Here is a tiny trained network, its code and every weight. The questions are about switching its units off for an input and a class, where a switched-off unit gives its printed mean instead of its output.

import numpy as np


def w(rows, s, z=0):
    codes = np.array(rows[::2]) - 128.0
    scale = np.full(codes.shape[1], s)
    scale[-1] = z or s
    return codes * scale


def f(y):
    return np.maximum(y, 0)


def log_softmax(a):
    a = a - a.max(-1, keepdims=True)
    return a - np.log(np.exp(a).sum(-1, keepdims=True))


def net(x, mask):
    res = np.array(x, float).reshape(1, 6) / 4 @ E
    y = f(res @ A[0][:, :-1].T + A[0][:, -1])
    res = res + np.where(mask, y, B[0][:, -1]) @ B[0][:, :-1]
    return log_softmax(res[-1] @ U[:, :-1].T + U[:, -1])


A, B = {}, {}
E = w([
[116,96,138,118,139,110,143,121,125],'x0',
[111,97,134,2,146,207,87,114,105],'x1',
[132,125,128,121,131,123,136,126,132],'x2',
[57,219,220,145,129,190,191,133,125],'x3',
[129,136,127,136,120,137,118,132,127],'x4',
[70,67,57,158,100,185,183,100,229],'x5',
],0.014)
A[0] = w([
[138,105,82,172,127,108,123,126,169,140],'neuron 0',
[110,105,100,34,136,194,86,126,117,96],'neuron 1',
[172,156,193,111,127,66,84,134,87,211],'neuron 2',
[106,148,177,144,125,152,176,123,142,188],'neuron 3',
[144,104,137,110,134,102,130,118,105,94],'neuron 4',
[142,137,147,188,124,84,132,125,115,158],'neuron 5',
[106,154,129,136,139,114,102,145,151,136],'neuron 6',
[139,125,147,127,124,135,152,116,117,97],'neuron 7',
[171,88,49,101,129,85,42,121,115,101],'neuron 8',
[117,116,112,129,112,146,148,128,141,125],'neuron 9',
[131,78,7,180,123,116,135,129,172,149],'neuron 10',
[129,116,122,164,136,125,157,141,139,111],'neuron 11',
[125,134,120,98,133,136,117,126,100,167],'neuron 12',
[101,173,208,140,137,167,183,118,151,135],'neuron 13',
[130,175,142,241,134,37,175,130,116,23],'neuron 14',
[129,120,159,136,113,142,148,145,141,166],'neuron 15',
[114,150,178,116,157,150,127,122,137,127],'neuron 16',
[164,144,158,114,123,105,115,130,116,196],'neuron 17',
[145,102,80,123,133,101,76,129,127,196],'neuron 18',
[113,163,177,59,128,146,155,157,101,121],'neuron 19',
[125,114,102,192,114,98,133,132,163,155],'neuron 20',
[147,143,146,222,125,62,158,130,143,220],'neuron 21',
[93,103,94,132,123,187,159,124,183,7],'neuron 22',
[119,157,173,74,123,152,116,118,87,109],'neuron 23',
[127,111,132,109,128,108,153,145,115,122],'neuron 24',
[81,99,74,133,128,192,164,123,178,96],'neuron 25',
[100,104,113,123,149,111,126,126,136,119],'neuron 26',
[133,155,210,80,134,156,119,129,113,125],'neuron 27',
[177,171,172,110,143,33,90,132,54,53],'neuron 28',
[145,124,134,117,140,103,153,139,136,129],'neuron 29',
[81,177,199,153,137,172,198,129,141,17],'neuron 30',
[162,99,117,122,117,124,106,136,140,186],'neuron 31',
],0.015,0.013)
B[0] = w([
[67,126,158,130,133,130,111,58,120,197],'neuron 0',
[211,102,87,148,73,104,192,219,121,214],'neuron 1',
[179,113,98,89,131,103,104,212,75,246],'neuron 2',
[112,127,160,111,142,132,50,155,75,206],'neuron 3',
[151,149,132,119,110,146,101,143,104,148],'neuron 4',
[174,89,122,124,104,126,170,154,146,194],'neuron 5',
[117,88,133,115,147,101,162,104,125,144],'neuron 6',
[129,152,108,146,137,145,131,119,123,133],'neuron 7',
[207,120,112,93,122,100,120,245,91,227],'neuron 8',
[179,133,115,114,153,116,165,120,160,159],'neuron 9',
[29,158,173,143,170,158,99,19,139,251],'neuron 10',
[112,135,124,130,143,143,134,96,136,161],'neuron 11',
[113,135,142,147,120,127,110,118,137,170],'neuron 12',
[199,129,104,97,154,98,115,209,107,218],'neuron 13',
[175,128,127,60,170,95,39,217,55,224],'neuron 14',
[152,146,123,105,164,128,109,122,127,162],'neuron 15',
[100,161,147,136,119,138,85,91,133,170],'neuron 16',
[124,128,151,110,152,112,83,147,94,191],'neuron 17',
[137,103,121,159,108,153,192,126,168,209],'neuron 18',
[58,139,152,131,158,140,90,64,127,193],'neuron 19',
[81,160,143,124,148,141,109,58,141,207],'neuron 20',
[152,117,96,181,61,164,232,130,195,253],'neuron 21',
[199,154,121,103,135,116,69,238,81,181],'neuron 22',
[85,163,168,126,165,128,85,73,129,189],'neuron 23',
[125,156,118,137,131,133,106,146,143,136],'neuron 24',
[203,78,98,143,70,95,199,201,129,214],'neuron 25',
[135,173,121,148,102,163,116,133,134,146],'neuron 26',
[67,143,133,115,188,132,87,50,131,198],'neuron 27',
[144,103,99,179,63,157,230,119,199,225],'neuron 28',
[116,132,130,144,110,123,102,133,121,141],'neuron 29',
[175,69,77,174,27,129,250,138,177,202],'neuron 30',
[128,151,128,141,120,122,157,94,161,183],'neuron 31',
],0.016,0.023)
U = w([
[124,116,74,170,67,143,204,119,179,113],'0',
[145,137,93,73,132,102,95,174,56,55],'1',
[5,189,160,132,184,170,77,27,137,247],'2',
],0.013,0.0013)

Each question gives the input, the list of numbers given to net, and the class t.
The units are the neurons (one row each of A and B). Each row of codes is followed by its name. A weight is (code - 128) times the scale printed after its matrix; where a second scale follows, it is the last column's (A, B and U).
mask holds one flag per neuron, in row order. A switched-off neuron (its flag False) gives its mean, the last column of its row in B, instead of its output. The means were averaged over made-up inputs and are rounded, as every weight is.
A unit's drop is (log p(t) with every unit on - log p(t) with that unit switched off) / (log p(t) with every unit on - log p(t) with every unit switched off).
The circuit of an input: a set's keep is (log p(t) with only the set's units on - log p(t) with every unit switched off) / (log p(t) with every unit on - log p(t) with every unit switched off). Starting from the 12 units with the biggest drops (on a tie, the unit counted first), units are removed one at a time, each time the one whose removal leaves the highest keep (on an exact tie, the one counted first), for as long as the keep stays at least 0.8.
circuit, biggest first: the units of the circuit, biggest drop first
unit that matters most: the unit with the biggest drop
k most important neurons: the k neurons with the biggest drops, biggest first
drop of u: that unit's drop, to one decimal
input [7,-3,-7,0,-1,7], class 2: circuit, biggest first -> (neuron 10)
input [6,-4,1,4,-2,0], class 1: 2 most important neurons -> (neuron 14; neuron 28)
input [2,4,3,4,4,1], class 1: 2 most important neurons -> (neuron 10; neuron 21)
input [0,1,1,5,3,2], class 1: 2 most important neurons -> (neuron 21; neuron 28)
input [2,2,-1,2,-6,7], class 1: 2 most important neurons -> (neuron 22; neuron 21)
input [-2,8,-5,-7,-5,3], class 0: 3 most important neurons -> (neuron 14; neuron 18; neuron 2)
input [-6,0,5,-8,-2,-7], class 0: 3 most important neurons -> (neuron 28; neuron 18; neuron 14)
input [1,1,1,2,-2,1], class 1: 3 most important neurons -> (neuron 10; neuron 21; neuron 28)
input [8,0,5,0,2,-7], class 0: 4 most important neurons -> (neuron 28; neuron 14; neuron 3; neuron 13)
input [-1,-7,6,2,-5,-4], class 1: 2 most important neurons -> (neuron 14; neuron 2)
input [0,-3,-8,4,-8,0], class 1: 3 most important neurons -> (neuron 28; neuron 14; neuron 3)
input [-6,-3,0,0,6,-7], class 0: 2 most important neurons -> (neuron 28; neuron 21)
input [2,-2,2,8,1,0], class 1: 2 most important neurons -> (neuron 13; neuron 3)
input [6,6,4,5,-5,6], class 1: 2 most important neurons -> (neuron 22; neuron 21)
input [7,5,6,1,-3,-3], class 2: unit that matters most -> neuron 8
input [8,7,-7,-1,8,1], class 0: 3 most important neurons -> (neuron 14; neuron 2; neuron 3)
input [-5,0,1,0,-4,-3], class 0: 3 most important neurons -> (neuron 14; neuron 10; neuron 8)
input [-5,-8,6,-6,-1,2], class 2: drop of neuron 10 -> 0.6
input [3,-1,1,-3,-4,-7], class 0: drop of neuron 28 -> 4.7
input [-4,-4,2,-6,-7,2], class 2: unit that matters most -> neuron 10
input [3,-4,4,5,4,-4], class 1: drop of neuron 14 -> 5.1
input [-8,6,1,3,-5,-3], class 2: drop of neuron 24 -> 0.0
